Below are the code and all the weights of a small trained network. Each question names an input and a class and asks about switching units off, where a switched-off unit gives its printed mean instead of its output.

import numpy as np


def w(rows, s, z=0):
    codes = np.array(rows[::2]) - 128.0
    scale = np.full(codes.shape[1], s)
    scale[-1] = z or s
    return codes * scale


def f(y):
    return y / 2 * (1 + np.tanh(0.7978845608 * (y + 0.044715 * y**3)))


def log_softmax(a):
    a = a - a.max(-1, keepdims=True)
    return a - np.log(np.exp(a).sum(-1, keepdims=True))


def net(x, mask):
    res = np.array(x, float).reshape(1, 8) / 4 @ E
    y = f(res @ A[0][:, :-1].T + A[0][:, -1])
    res = res + np.where(mask, y, B[0][:, -1]) @ B[0][:, :-1]
    return log_softmax(res[-1] @ U[:, :-1].T + U[:, -1])


A, B = {}, {}
E = w([
[127,129,129,129],'x0',
[254,197,139,120],'x1',
[196,54,112,45],'x2',
[171,96,53,207],'x3',
[129,127,128,129],'x4',
[128,128,127,126],'x5',
[152,59,213,193],'x6',
[127,127,127,129],'x7',
],0.0061)
A[0] = w([
[55,76,107,129,53],'n1',
[227,186,146,141,71],'n2',
[113,163,40,94,54],'n3',
[149,86,196,172,86],'n4',
[152,80,204,174,57],'n5',
[203,185,159,128,53],'n6',
[215,185,152,135,71],'n7',
[93,218,148,214,50],'n8',
[95,170,82,128,3],'n9',
[111,182,43,79,67],'n10',
[148,102,59,184,36],'n11',
[190,100,39,209,80],'n12',
[111,190,21,69,82],'n13',
[145,90,198,171,65],'n14',
[94,194,254,44,119],'n15',
[172,89,119,75,50],'n16',
[169,40,105,51,43],'n17',
[145,111,116,144,234],'n18',
[152,73,203,169,72],'n19',
[198,182,153,125,49],'n20',
[143,155,146,173,229],'n21',
[155,118,31,236,117],'n22',
[173,70,230,187,69],'n23',
[68,78,107,127,44],'n24',
[98,207,140,239,82],'n25',
[160,101,35,199,65],'n26',
[110,174,157,168,126],'n27',
[158,134,123,150,253],'n28',
[225,185,146,143,84],'n29',
[91,206,153,198,59],'n30',
[55,75,93,138,112],'n31',
[60,16,84,120,75],'n32',
[146,107,77,178,79],'n33',
[162,155,140,102,42],'n34',
[208,63,126,65,139],'n35',
[111,83,90,102,17],'n36',
[112,183,50,84,51],'n37',
[177,22,89,58,46],'n38',
[52,70,106,121,61],'n39',
],0.0081,0.0053)
B[0] = w([
[119,180,163,185,138],'n1',
[72,171,170,204,176],'n2',
[154,81,91,174,134],'n3',
[143,82,79,166,159],'n4',
[160,82,77,184,154],'n5',
[123,166,165,184,148],'n6',
[86,172,162,197,165],'n7',
[185,237,37,88,164],'n8',
[186,140,94,149,106],'n9',
[125,59,79,190,149],'n10',
[207,109,172,121,122],'n11',
[193,84,219,81,176],'n12',
[102,19,76,192,174],'n13',
[160,95,78,172,147],'n14',
[247,40,245,58,225],'n15',
[154,196,111,132,123],'n16',
[202,227,68,100,148],'n17',
[41,117,114,90,225],'n18',
[159,70,77,182,161],'n19',
[132,165,163,184,140],'n20',
[30,130,109,73,238],'n21',
[200,75,217,78,200],'n22',
[137,31,71,193,195],'n23',
[149,181,154,184,125],'n24',
[134,226,36,66,188],'n25',
[213,98,197,104,153],'n26',
[121,155,103,89,156],'n27',
[22,114,118,95,252],'n28',
[62,165,170,199,181],'n29',
[174,205,69,81,154],'n30',
[63,181,163,158,167],'n31',
[67,186,177,163,174],'n32',
[161,107,164,113,128],'n33',
[159,143,143,166,107],'n34',
[78,200,79,44,202],'n35',
[172,169,126,154,103],'n36',
[146,74,76,193,138],'n37',
[195,252,37,68,159],'n38',
[108,173,174,187,146],'n39',
],0.024,0.0043)
U = w([
[141,155,30,72,132],'0',
[74,142,160,200,84],'1',
[134,2,13,175,88],'2',
[93,79,99,85,253],'3',
[183,62,165,78,72],'4',
],0.0068)

Each question gives the input, the list of numbers given to net, and the class t.
The units are the neurons (one row each of A and B). Each row of codes is followed by its name. A weight is (code - 128) times the scale printed after its matrix; where a second scale follows, it is the last column's (A, B and U).
mask holds one flag per neuron, in row order. A switched-off neuron (its flag False) gives its mean, the last column of its row in B, instead of its output. The means were averaged over made-up inputs and are rounded, as every weight is.
A unit's drop is (log p(t) with every unit on - log p(t) with that unit switched off) / (log p(t) with every unit on - log p(t) with every unit switched off).
The circuit of an input: a set's keep is (log p(t) with only the set's units on - log p(t) with every unit switched off) / (log p(t) with every unit on - log p(t) with every unit switched off). Starting from the 12 units with the biggest drops (on a tie, the unit counted first), units are removed one at a time, each time the one whose removal leaves the highest keep (on an exact tie, the one counted first), for as long as the keep stays at least 0.8.
circuit, biggest first: the units of the circuit, biggest drop first
unit that matters most: the unit with the biggest drop
k most important neurons: the k neurons with the biggest drops, biggest first
drop of u: that unit's drop, to one decimal
input [0,-4,-3,8,3,1,0,-1], class 4: unit that matters most -> n22
input [-3,-2,-5,-2,7,-6,6,8], class 2: 2 most important neurons -> [n23; n35]
input [-5,-2,5,-4,-8,1,2,2], class 0: circuit, biggest first -> [n38; n17; n35]
input [-3,-8,-6,8,2,8,-2,-7], class 1: 3 most important neurons -> [n31; n32; n15]
input [6,-3,0,7,-3,-7,5,-4], class 4: circuit, biggest first -> [n22; n12]
input [8,-2,7,0,1,4,8,-2], class 2: 2 most important neurons -> [n23; n19]
input [-3,4,-2,8,6,6,5,-2], class 4: 3 most important neurons -> [n22; n12; n26]
input [-5,-6,7,-2,-2,3,-8,-3], class 2: 2 most important neurons -> [n13; n10]
input [5,1,4,7,3,8,2,5], class 4: circuit, biggest first -> [n12; n22]
input [-4,4,-3,-5,-5,-3,3,-8], class 4: 2 most important neurons -> [n15; n35]
input [4,-4,-8,6,0,5,-1,3], class 0: 2 most important neurons -> [n25; n8]
input [-6,-8,7,-5,8,-7,-3,3], class 1: circuit, biggest first -> [n32; n39]
input [6,-3,6,8,-5,-2,5,6], class 4: 3 most important neurons -> [n12; n22; n26]
input [-1,-2,6,5,8,-5,7,-8], class 2: 3 most important neurons -> [n23; n19; n5]
input [-5,4,-7,-3,5,-5,-5,4], class 0: circuit, biggest first -> [n8]
input [-3,2,-8,2,3,-8,-7,5], class 0: 3 most important neurons -> [n25; n8; n30]
input [-5,6,-3,-6,6,4,-7,-1], class 2: 3 most important neurons -> [n13; n10; n37]
input [-4,-2,-5,-4,-1,0,-6,-1], class 2: drop of n10 -> 0.2
input [-2,-5,3,8,-5,3,7,-8], class 4: drop of n22 -> 0.6
input [3,5,-4,5,0,4,8,-7], class 2: drop of n23 -> 0.3
input [-5,1,5,-1,6,2,-8,-4], class 2: unit that matters most -> n13
input [0,6,1,1,-7,-1,7,-8], class 2: 2 most important neurons -> [n23; n19]
